Each row has a hidden value; after the row comes its tier, the name of the range that the value falls in. Each part has its own.
75 -143 -18 -151 -114 -24 -181 -56 5 -131 -106 -166 -102 24 162 127 -28
 -14 -144 14 -283 -31 175 52 70 13 108 -163 183 -193 185 211 78 295 4
 -13 -354 -118 111 -271 67 47 -16 -18 -99 => Lisep
68 -86 49 -443 -23 -134 -155 -133 -247 107 202 -123 -288 -320 141 -123
 108 29 -107 -12 -287 7 -434 -66 15 195 117 21 -91 -93 -380 6 123 98 27
 -258 28 -237 68 -208 -137 -257 315 94 -32 => Bezet
-68 -117 -283 -31 61 201 -89 148 83 215 123 -407 75 -49 -127 -87 165
 -124 -303 104 43 84 -44 152 -403 180 125 124 -139 20 139 14 -170 -143
 -124 36 292 186 198 16 -14 -143 -100 109 158 => Fud
-22 29 -150 58 98 146 194 61 11 -62 66 69 55 -110 20 127 30 -71 -152 0
 50 78 93 50 52 121 18 -165 -100 62 112 -23 -96 -6 -67 -32 70 23 -26 70
 -105 -17 -96 68 102 => Fud
65 -22 -1 -67 -23 -17 7 -69 27 21 17 -22 -105 -111 161 185 -34 35 -38
 -67 -87 127 93 -110 18 61 -19 -196 14 -220 116 -5 96 237 33 -129 -179
 -77 29 -69 -159 41 20 -6 115 => Fud
-28 16 33 -217 74 47 146 -126 -177 69 72 37 -200 -295 154 86 -4 -106 -72
 157 47 82 92 -180 -97 80 79 -62 -122 106 -125 -35 102 200 214 -82 12
 -137 -139 -82 -202 30 94 224 -17 => gute
98 -63 114 39 78 92 83 -16 69 -19 -8 14 10 118 -5 112 -97 -67 -18 59 107
 -84 140 -43 84 -151 -72 -238 5 -156 -8 -60 123 55 47 128 -60 79 44 -140
 -87 212 -33 -23 -113 => Lisep
65 -141 210 -171 -59 73 60 -44 113 -168 -30 58 -223 -73 233 88 33 31
 -141 -45 132 67 102 261 201 115 95 7 296 137 -13 79 -57 109 209 51 -254
 -324 -202 -89 196 -156 -205 76 -73 => pina
52 -82 121 123 -123 40 -40 55 167 23 8 24 -86 120 8 27 -45 1 59 -70 123
 4 -96 43 19 -34 -80 -34 76 -132 55 -160 25 -15 18 -17 -69 55 48 -60 49
 -82 10 -104 94 => ves
189 -15 126 234 17 75 308 -86 -255 -123 69 461 -79 -67 -49 227 -226 -232
 53 144 -8 -33 -103 -361 -2 -85 53 -67 -252 273 -5 -144 3 210 139 -169
 127 -170 -172 -64 -369 -152 188 102 -115 => gute
-60 -24 -76 87 -149 69 -44 148 131 -76 -62 -49 42 113 3 6 49 7 -112 -132
 -97 10 -46 135 139 43 -59 -226 127 -215 77 -54 -31 -64 -199 4 -181 96
 171 -17 199 -63 -24 -143 115 => Lisep
-186 92 37 -178 -84 133 -19 -48 15 162 -173 -151 -182 -104 173 1 -35 -54
 17 222 275 39 401 -36 -172 46 -6 12 280 -40 8 23 180 165 155 20 -235
 102 11 -81 185 72 2 113 88 => gid
164 -35 282 23 -109 154 2 -34 -15 -129 -80 88 -103 64 87 60 -137 -9 -57
 -27 -30 7 17 -26 17 -101 -105 -203 157 -258 -55 -5 289 177 38 -185 -152
 -149 117 -163 -23 -61 127 -169 -10 => Lisep
2 -140 -38 -127 -36 -4 -132 -11 -1 181 102 -150 -131 -81 10 -29 65 -80
 -59 55 -1 -48 -246 -14 -68 87 79 91 -34 26 -112 -72 -59 -39 40 16 40 50
 79 -147 -10 -181 85 93 -28 => pina
85 -49 102 83 -110 48 52 -7 105 20 -47 95 -60 19 102 203 -40 19 -30 -134
 0 92 -19 -106 74 3 -82 -208 127 -173 49 -94 46 120 0 -75 -240 -60 51 -1
 -26 -118 -7 -79 108 => Bezet
84 -138 -112 -354 39 -32 151 41 -228 -346 64 -151 -75 -82 34 -85 95 -41
 -504 76 -404 115 154 284 129 248 423 -67 83 170 17 340 -256 199 -103 72
 -76 -515 -148 -87 159 -76 -203 197 -218 => gute
-11 -57 -15 264 -244 214 -10 178 212 -146 -143 40 72 132 46 140 23 -16
 -192 -215 -87 121 -16 132 53 36 -102 -256 196 -207 230 -49 -35 1 -162
 -92 -252 7 184 45 203 -211 -91 -217 205 => ves
153 -185 -247 391 -49 103 -169 139 214 95 76 -156 214 195 -161 230 -39
 -100 -103 -144 -204 21 -201 -94 -161 -52 -80 -186 -230 -332 415 -102
 -95 -6 -238 -62 98 301 367 -82 -263 -52 5 -193 164 => gute
-368 94 256 -539 -64 154 61 -135 164 298 -11 -178 -532 -561 524 -76 256
 104 -21 57 615 347 287 154 -261 286 -56 162 257 117 -272 -162 231 82
 569 -65 -202 -179 -340 97 214 -33 -103 307 349 => gute
62 -109 -26 254 -275 -12 -58 195 246 -80 -62 40 57 253 -41 87 12 71 -89
 -311 -155 81 -233 122 240 61 -60 -196 238 -261 160 -117 -192 -73 -279
 -10 -284 4 181 54 257 -279 -88 -255 164 => pina
107 -126 -38 165 0 -216 -174 -32 206 289 125 -85 -110 223 -123 53 -172
 -20 399 126 294 -161 -40 -118 -63 -79 9 274 -59 -39 253 -205 -117 18 61
 139 83 353 2 -161 -152 82 19 24 34 => pina
108 -85 24 102 36 194 18 -23 28 -68 3 42 -18 -22 49 172 -90 -122 -77 77
 60 -25 90 2 -60 -27 -9 -75 -40 6 168 27 70 122 85 -75 28 13 47 -148
 -162 -24 -9 2 -21 => gid
-372 213 -151 138 -248 289 -121 208 337 144 -329 -261 -8 138 80 -100 -12
 28 81 136 518 85 608 300 -249 128 -135 114 538 -142 397 8 62 -52 -108
 13 -265 444 182 118 552 -9 -186 -112 446 => ves
35 -110 81 -67 -6 67 -13 -11 171 75 23 -68 -123 -13 101 69 34 12 -33 -1
 223 24 52 130 5 73 17 52 154 33 39 -31 -45 4 112 66 -91 -16 -47 -45 68
 -99 -135 57 46 => Bezet
-75 -102 -204 67 1 88 -103 109 101 172 81 -201 29 36 -111 -37 66 -132
 -64 96 97 -68 -107 70 -148 63 51 90 -104 44 100 -93 -149 -151 -70 100
 160 277 136 -70 16 -76 -19 65 56 => gid
104 -163 -554 149 96 28 -111 224 48 3 220 -418 288 106 -276 13 114 -75
 -379 -52 -433 102 -101 139 -273 198 210 -63 -362 -188 487 131 -338 -39
 -462 -44 339 172 325 17 -229 -45 -121 -30 184 => Bezet
253 -190 5 -23 8 -131 -135 -32 94 -94 87 -69 -48 145 10 106 -84 63 -5
 -74 -156 -79 -60 115 205 24 87 -35 82 -166 186 102 -78 132 -89 3 -111
 -74 70 -208 -75 -33 -59 -80 -88 => Bezet
-40 -87 -39 -182 68 82 -31 -44 51 77 70 -95 -135 -179 136 53 83 -55 -84
 76 151 -20 16 123 20 135 67 51 34 129 -30 18 -43 -4 135 42 -10 10 -49
 -109 1 -77 -69 157 -14 => Fud
32 -173 -16 43 -34 27 -118 74 198 91 7 -201 8 196 -63 15 15 -54 -46 18
 71 -91 -7 92 -9 -65 9 -45 58 -128 88 -64 -64 -64 -27 212 -63 178 124
 -140 92 63 -96 -22 -52 => Lisep
106 82 -97 140 152 188 316 -40 -242 -209 16 260 75 -114 -13 238 -180
 -200 -127 180 -77 16 255 -192 2 -9 60 -243 -213 121 169 73 46 246 -12
 -149 112 -78 -56 -48 -344 85 47 93 -62 => gute
180 -173 128 90 -43 -134 -48 -54 104 196 129 -9 -153 118 -56 89 -113 -31
 168 19 118 -10 -168 -190 -100 -75 20 112 -87 -66 62 -210 -45 93 124 42
 36 34 -35 -117 -195 -39 52 23 2 => pina
125 -168 -202 63 -102 -143 -107 92 5 98 59 -226 63 199 -175 36 -15 -46
 -143 -30 -334 26 -143 -115 -81 43 164 -61 -44 -202 181 6 -213 88 -264
 62 -54 40 207 -76 -28 -94 5 -30 3 => Fud
-127 44 -286 199 -254 2 15 244 50 -53 -162 -22 157 227 -130 8 9 -38 -145
 -92 -221 17 -5 47 200 121 56 -206 261 -131 166 -7 -270 -69 -436 70 -292
 152 227 92 386 -208 -58 -129 117 => pina
2 -48 -171 -69 96 98 6 58 -94 -78 115 -155 6 -51 -71 -84 31 -117 -176
 161 -78 -38 59 136 -145 90 143 16 -192 61 115 81 -40 18 -73 -36 232 36
 49 -110 -103 38 12 94 -7 => Lisep
22 -115 39 -41 -7 -16 -58 10 148 246 38 -144 -75 102 -39 4 4 -27 44 58
 223 -65 -52 -14 -25 -7 6 61 112 -43 -67 -125 -66 -77 30 183 -45 158 54
 -72 74 -47 -52 54 -17 => Bezet
108 54 -91 33 203 105 104 -31 -122 -125 186 170 -11 -150 -14 41 -101 -71
 39 109 85 -98 -38 85 104 101 8 7 -215 115 67 18 31 4 -42 -217 309 50
 -20 -98 -304 -42 101 31 20 => Fud
114 -155 4 -40 65 32 2 -85 -64 120 131 -29 -108 -113 15 132 -26 -148 -61
 110 -11 -16 -125 -174 -144 1 87 20 -203 79 -7 -65 -9 116 153 -16 112
 -27 -14 -161 -276 -60 76 148 -82 => pina
-107 -92 19 -159 -74 -33 -72 -26 50 159 -37 -126 -176 -9 69 -18 36 -85
 28 149 154 -89 54 -8 -2 17 84 72 136 93 -83 -63 -43 17 143 199 -170 87
 -45 -145 174 -1 -18 160 -89 => ves
51 -111 68 -7 -25 0 -61 -17 186 156 40 -83 -125 44 49 68 -13 12 72 12
 235 0 12 39 -46 31 -4 94 108 -25 79 -93 -39 14 96 64 -62 75 -13 -61 11
 -70 -79 33 71 => Bezet
42 -21 274 16 -125 47 47 -20 83 -257 -67 308 -214 42 166 17 -94 28 144
 -24 223 -124 7 241 368 8 -46 14 290 138 -45 -42 52 19 138 -48 -224 -142
 -174 -126 220 -158 -13 -65 -57 => Lisep
73 -87 194 -176 42 52 109 -69 75 -16 -6 38 -144 -40 154 101 2 17 -82 -3
 170 8 100 80 195 25 17 -114 214 15 -144 1 24 63 149 119 -202 -164 -115
 -78 80 -14 -131 80 -107 => Bezet
1 -86 44 -122 1 46 10 -30 27 138 29 -95 -125 -58 56 36 18 -64 -69 82 121
 15 9 -31 -55 43 53 6 60 18 -81 -54 -10 39 107 78 -51 -7 -12 -86 14 -50
 -23 113 -30 => pina
89 -88 140 56 -78 -150 -159 -81 114 102 52 84 -198 104 41 50 -147 5 345
 35 176 -186 -134 -75 146 -96 -76 87 39 -85 26 -179 80 52 122 5 -94 168
 -6 -233 -69 16 144 -50 -32 => ves
106 -54 335 -125 -49 -127 -65 -191 63 -52 116 225 -393 -159 279 71 -93
 94 322 -50 199 -46 -118 3 182 -16 -103 56 -6 -36 -72 -169 243 179 345
 -202 -107 -142 -219 -215 -182 7 169 -6 45 => Lisep
-127 -65 -67 -208 48 -86 -58 -63 -7 262 82 -128 -180 -108 38 -35 46 -109
 102 206 206 -136 -34 -73 7 42 89 118 -40 151 -156 -122 -64 -45 160 207
 0 191 -70 -159 19 61 47 242 -106 => gid
-40 116 -276 181 3 314 2 182 -97 63 -40 -305 164 104 -248 -148 -112 -167
 -201 297 36 89 332 30 -598 75 76 97 -78 -126 368 111 57 72 -276 -198
 350 251 308 23 -60 -16 51 -49 255 => gid
75 -158 23 58 8 -105 -97 -16 171 154 132 -106 -126 107 -39 34 -50 -35
 167 64 180 -61 -44 -23 -97 -54 25 132 -124 -32 158 -167 -58 25 126 114
 80 158 -44 -139 -137 99 -20 54 22 => ves
66 4 -167 155 122 143 69 14 -43 -164 38 59 93 -3 -29 156 -109 -138 -43
 126 -47 -85 203 4 -13 -28 11 -163 -209 -4 301 67 45 123 -59 -82 124 138
 62 -129 -261 160 13 6 0 => Lisep

Next part:
-252 -98 -67 39 269 47 40 182 -18 -86 16 109 -67 -15 -213 -106 -23 53
 -206 81 -79 1 45 -12 201 -64 40 66 -83 37 -63 93 -25 -189 92 76 155 94
 -11 133 -109 61 -36 -116 78 => H
0 5 64 -103 -195 -95 28 125 -293 31 9 -45 -9 235 27 -6 74 -91 109 -68
 140 -42 78 -36 -33 -212 -87 106 238 -115 86 -185 75 168 -213 -257 -67
 -200 64 230 51 -5 125 87 47 => H
159 50 1 247 -95 -94 -168 -239 -42 -19 -43 -356 23 6 3 242 45 -7 90 82
 -175 -25 7 24 -153 111 -47 34 -80 -70 -86 83 70 -108 90 119 153 -188 -5
 -19 191 82 31 113 -41 => U
-35 33 64 -12 88 -36 37 126 -143 -44 36 -135 -43 -109 -209 -69 67 -131
 -282 -33 75 2 45 -94 87 30 -20 115 -77 -9 125 74 -20 5 37 -28 98 175
 -51 49 67 19 10 2 -29 => V
-44 67 59 123 -138 32 -28 68 -181 -73 12 -76 -81 51 -115 -30 44 -87 -73
 -32 63 -92 38 -164 8 -54 -179 213 71 -76 102 -54 10 167 22 -167 72 -106
 77 24 103 103 147 96 128 => H
-145 -62 -97 333 59 -1 -46 62 -10 -208 -98 -13 -132 49 -163 34 9 190 -83
 192 -115 -78 18 -182 137 -44 12 69 -37 -35 0 -59 185 -170 206 10 185
 -26 46 40 33 88 87 96 50 => S
630 -273 339 -58 -243 -116 -25 -45 -74 118 -1 -183 228 -14 -17 286 276
 14 51 22 -44 -127 -262 196 28 42 15 -187 -355 -22 197 5 118 160 -59 44
 -139 -68 -261 -306 66 -329 -226 402 -119 => U
-76 35 81 170 140 70 -50 85 4 -77 42 -105 -4 -213 -219 -64 5 -10 -246
 -40 -44 -73 -31 -111 140 156 -86 122 -153 40 120 162 -109 -69 225 99
 172 188 -95 -32 123 119 39 -65 38 => V
255 10 98 161 -94 -40 -223 -220 -30 -3 71 -258 156 -51 117 221 75 -25
 129 66 -182 -63 -76 88 -97 173 -101 -29 -151 -27 -91 195 26 -139 66 168
 83 -123 -84 -96 164 69 -69 83 -81 => V
-132 -107 -68 250 60 -35 -140 -75 125 -36 -110 -112 -38 49 -125 133 -28
 223 112 85 -184 -13 -125 -3 37 61 28 27 -41 44 -18 -13 -33 -216 213 116
 179 -173 -57 124 89 138 63 -23 100 => K
306 -415 136 -392 -183 -132 -133 5 64 209 -7 153 95 62 11 257 255 7 191
 112 68 52 -518 310 -8 -7 161 -183 -316 172 146 -8 -49 -13 -116 61 -245
 -198 -234 -181 -118 -307 -336 237 -13 => S
-176 -164 -117 100 38 -128 -92 -10 7 -66 -116 -20 -91 160 -25 108 5 221
 182 162 -80 35 -42 15 28 -104 101 -34 85 -22 -95 -112 122 -264 70 21 93
 -183 0 253 10 42 32 3 5 => H
-99 20 -81 -302 -94 -67 114 326 -285 202 49 232 222 444 222 10 -46 -56
 210 -2 9 -140 95 164 78 -248 57 -26 354 -31 109 -294 58 1 -398 -144
 -169 -245 58 447 -122 -47 133 -55 27 => K
-131 12 -21 -204 12 -63 27 97 -150 39 74 -70 -155 -31 -65 -37 78 -196
 -120 -18 180 143 -26 -50 -73 -79 10 94 9 -40 54 76 -147 50 -72 -95 18
 61 45 159 17 16 43 -93 84 => H
40 -31 101 98 141 11 101 126 -108 -84 70 -196 7 -36 -201 -54 86 -33 -293
 -24 -39 39 49 -125 156 -23 -34 38 -136 -39 80 130 -43 7 40 -56 167 187
 -65 65 14 63 3 -19 60 => U
-112 126 -17 -79 -132 -22 -56 152 -177 89 4 36 121 163 -22 -6 -29 -122
 -19 -22 34 -165 -26 -42 64 72 -88 190 185 64 245 -192 -9 31 -91 -106
 -13 -145 -4 189 74 112 146 35 12 => G
-212 118 -101 -84 -143 6 -109 121 -209 23 21 185 -138 58 45 -41 -20 -168
 135 -26 155 -95 52 5 -127 -144 -83 207 199 -50 2 -55 3 77 -88 -54 -87
 -209 169 92 62 28 146 -20 91 => K
-82 -68 52 133 142 68 41 128 -38 -122 83 -52 -52 -56 -119 -67 46 56 -183
 36 -44 19 -6 -140 158 -35 -60 28 -109 -44 15 144 -74 -56 122 -21 161
 157 -24 73 -1 101 35 -80 124 => H
-41 -109 45 144 70 12 96 218 -132 -194 52 39 -103 -11 -21 -66 87 131
 -109 108 37 -35 66 -185 176 -181 -7 -55 -34 -150 24 26 134 -42 80 -83
 69 199 21 84 -6 -35 72 20 35 => H
-53 -7 96 60 169 -13 -16 112 -94 -20 12 -79 48 -116 -207 -81 0 -19 -137
 -113 -33 -79 94 48 120 17 -30 88 -50 6 24 105 -18 -79 70 102 99 92 -105
 75 82 20 -14 -64 -48 => V
-324 -71 -125 34 162 -45 -155 49 64 -77 -43 37 -107 -34 -155 -30 -24 86
 -34 92 -13 69 -117 -54 91 67 61 92 3 126 -1 41 -50 -311 165 74 139 0
 -46 188 26 162 -7 -134 19 => V
-55 -76 7 -20 13 -94 100 142 -173 -115 14 -96 -190 7 -96 -29 129 -25
 -168 88 150 95 33 -177 45 -162 44 13 -16 -127 68 -17 80 24 -2 -159 58
 147 39 130 10 -50 57 50 21 => H
9 37 60 -171 41 -63 29 139 -305 -97 219 -86 15 72 97 -115 137 -205 -129
 -3 138 134 103 -120 44 -136 -63 19 65 -89 -32 163 28 -31 -212 -189 13
 161 24 210 -29 80 -31 -85 -47 => G
197 -176 6 -203 -161 -103 -222 -175 1 93 81 -70 60 115 144 256 180 -97
 193 159 -35 151 -324 162 -143 45 35 -83 -177 93 -72 137 -62 -128 -120
 29 -60 -248 -64 -49 -42 -12 -222 95 17 => U
-242 137 -116 -259 93 141 40 418 14 361 73 400 440 144 143 6 -238 -28 7
 4 -193 -372 -108 254 261 221 58 8 138 224 351 -188 -240 -187 -88 243
 -87 -26 -113 309 -70 48 157 -245 38 => V
-279 -58 -70 -34 209 -85 -118 26 128 63 -85 -76 -66 -156 -274 5 -35 44
 -119 -10 -13 61 -180 37 67 203 118 99 -98 169 135 53 -191 -252 222 188
 144 71 -164 168 93 96 2 -155 -3 => G
-82 -95 32 351 70 69 -5 165 -76 -288 -3 26 -63 61 -154 -83 54 205 -133
 116 -81 -93 45 -263 264 -110 -92 61 -27 -51 23 -7 191 -100 163 -113 173
 67 15 27 4 126 60 83 77 => U
-14 109 13 25 -241 -11 -26 167 -224 42 -12 28 118 248 54 36 -4 -49 79 -3
 26 -209 17 -87 54 -42 -120 140 241 -22 232 -265 93 104 -125 -192 -42
 -213 52 169 92 79 197 121 41 => Z
112 -88 -14 40 -44 -61 -200 -236 21 42 57 -210 83 131 92 230 71 -7 191
 103 -197 106 -145 132 -125 57 -32 -32 -103 25 -186 169 -77 -176 -30 88
 104 -278 -33 61 20 132 -104 -2 66 => K
-87 2 5 32 125 8 38 72 -35 -31 52 -173 -90 -74 -209 -25 59 -87 -271 1 5
 108 -52 -124 59 41 -6 94 -139 16 94 144 -164 -13 85 -22 170 139 -27 75
 27 110 32 -80 126 => S
-93 15 -5 -58 -13 -23 19 121 -208 -62 76 -14 -128 46 -46 -67 78 -133 -74
 -7 126 58 62 -95 -17 -165 -52 109 56 -86 -7 53 -6 64 -86 -137 23 1 89
 118 3 37 58 -23 87 => K
-82 66 19 -50 -85 13 -65 138 -215 -88 117 38 -80 11 35 -85 77 -150 -36
 -10 161 7 16 -144 -2 -98 -116 126 91 -47 49 60 3 42 -69 -156 -14 19 82
 75 56 88 65 -24 50 => Z
39 56 104 180 -54 9 -8 115 -189 -133 15 -92 -67 -87 -127 -51 71 -46 -135
 -36 69 -122 97 -160 61 -50 -119 127 -12 -104 101 21 110 93 78 -71 63 78
 19 -51 143 8 96 107 -5 => Z
-55 52 4 -155 48 -38 52 117 -179 7 107 -119 -98 -41 -104 -55 97 -239
 -233 -28 137 131 14 -81 -22 -52 -3 99 -50 -25 74 133 -119 55 -89 -94 52
 128 30 102 6 36 10 -71 60 => U
407 -277 178 -145 -178 -61 -117 -44 -28 102 29 41 147 32 19 239 224 -26
 111 103 -50 -70 -301 242 0 6 31 -124 -321 61 48 67 69 34 -81 90 -148
 -174 -166 -276 -54 -249 -277 293 -43 => S
13 -69 46 407 17 18 -104 42 -22 -238 -24 -57 45 22 -18 43 26 269 24 146
 -168 -166 13 -179 198 22 -80 -17 -25 -61 9 -12 226 -208 220 25 161 24
 -49 23 112 114 71 99 -40 => V
-14 69 23 9 -259 -34 9 149 -195 81 -47 -2 23 200 15 61 15 -36 104 -39 80
 -172 -21 -74 -13 -82 -87 133 206 -66 256 -271 29 197 -88 -184 -61 -216
 54 151 117 11 237 127 103 => K
-38 -166 -22 7 93 -86 73 170 -71 -105 56 -29 -58 94 78 21 110 160 13 130
 24 127 -46 -111 119 -182 125 -177 -7 -91 17 28 61 -172 -13 -80 43 154
 -29 246 -38 -15 27 -71 21 => S
-165 -53 -15 -95 137 -26 -9 208 -93 -111 119 80 -94 -105 -4 -113 82 -20
 -145 70 137 84 -60 -137 126 -40 48 -16 -44 -3 72 134 -26 -162 48 -22 28
 277 -38 142 -6 31 -3 -132 -24 => G
309 13 93 56 -132 -155 -191 -317 0 165 -56 -449 114 -73 -48 331 84 -117
 92 -9 -152 -4 -115 210 -233 230 -3 13 -196 7 -6 113 -58 -43 44 208 82
 -221 -130 -96 223 -26 -76 145 -94 => Z
-192 125 -68 -187 -98 -75 -140 138 -223 121 -1 179 48 89 84 -35 -62 -147
 208 -86 114 -164 70 144 -76 -55 -29 161 275 15 53 -122 37 -43 -148 33
 -134 -214 40 216 94 1 109 -56 -77 => G
-265 -79 -167 211 34 -80 -136 16 27 -115 -170 40 -199 44 -146 62 -27 190
 108 139 -39 -33 -31 -57 13 -66 84 86 62 5 -35 -110 136 -223 186 67 110
 -163 48 127 74 56 92 30 30 => S
222 -486 129 -320 -175 -98 -174 64 128 201 -148 345 75 42 -202 223 208
 94 170 114 39 -117 -552 373 95 13 169 -78 -348 268 205 -146 45 -6 -9
 131 -265 -310 -268 -313 -143 -379 -373 364 -19 => S
200 -460 117 -419 -203 -182 -228 9 97 165 -64 225 98 91 -45 225 255 66
 203 160 114 34 -617 255 71 76 169 -128 -258 276 227 -123 21 -118 -64 14
 -254 -225 -294 -138 -109 -257 -367 284 -91 => G
-100 -50 -3 -106 103 -61 23 162 -103 -97 118 -57 -96 -69 -8 -63 116 -50
 -182 81 140 155 -69 -171 91 -34 56 -35 -52 -20 90 124 -44 -133 14 -87
 58 276 -35 169 6 47 -3 -108 -14 => V
71 -18 11 207 -13 -115 -149 -134 -59 -97 -4 -256 68 66 42 143 57 94 81
 112 -147 -7 -8 -50 0 83 -23 -16 -14 -47 -53 46 131 -219 79 51 146 -73
 -66 119 132 121 17 59 -98 => G
-115 12 -8 -103 38 -16 -3 125 -111 -38 90 -54 -137 -73 -91 -62 90 -148
 -175 0 152 125 -64 -130 6 -36 -7 88 -45 2 94 121 -124 3 -1 -91 51 134
 20 90 29 65 27 -86 83 => U
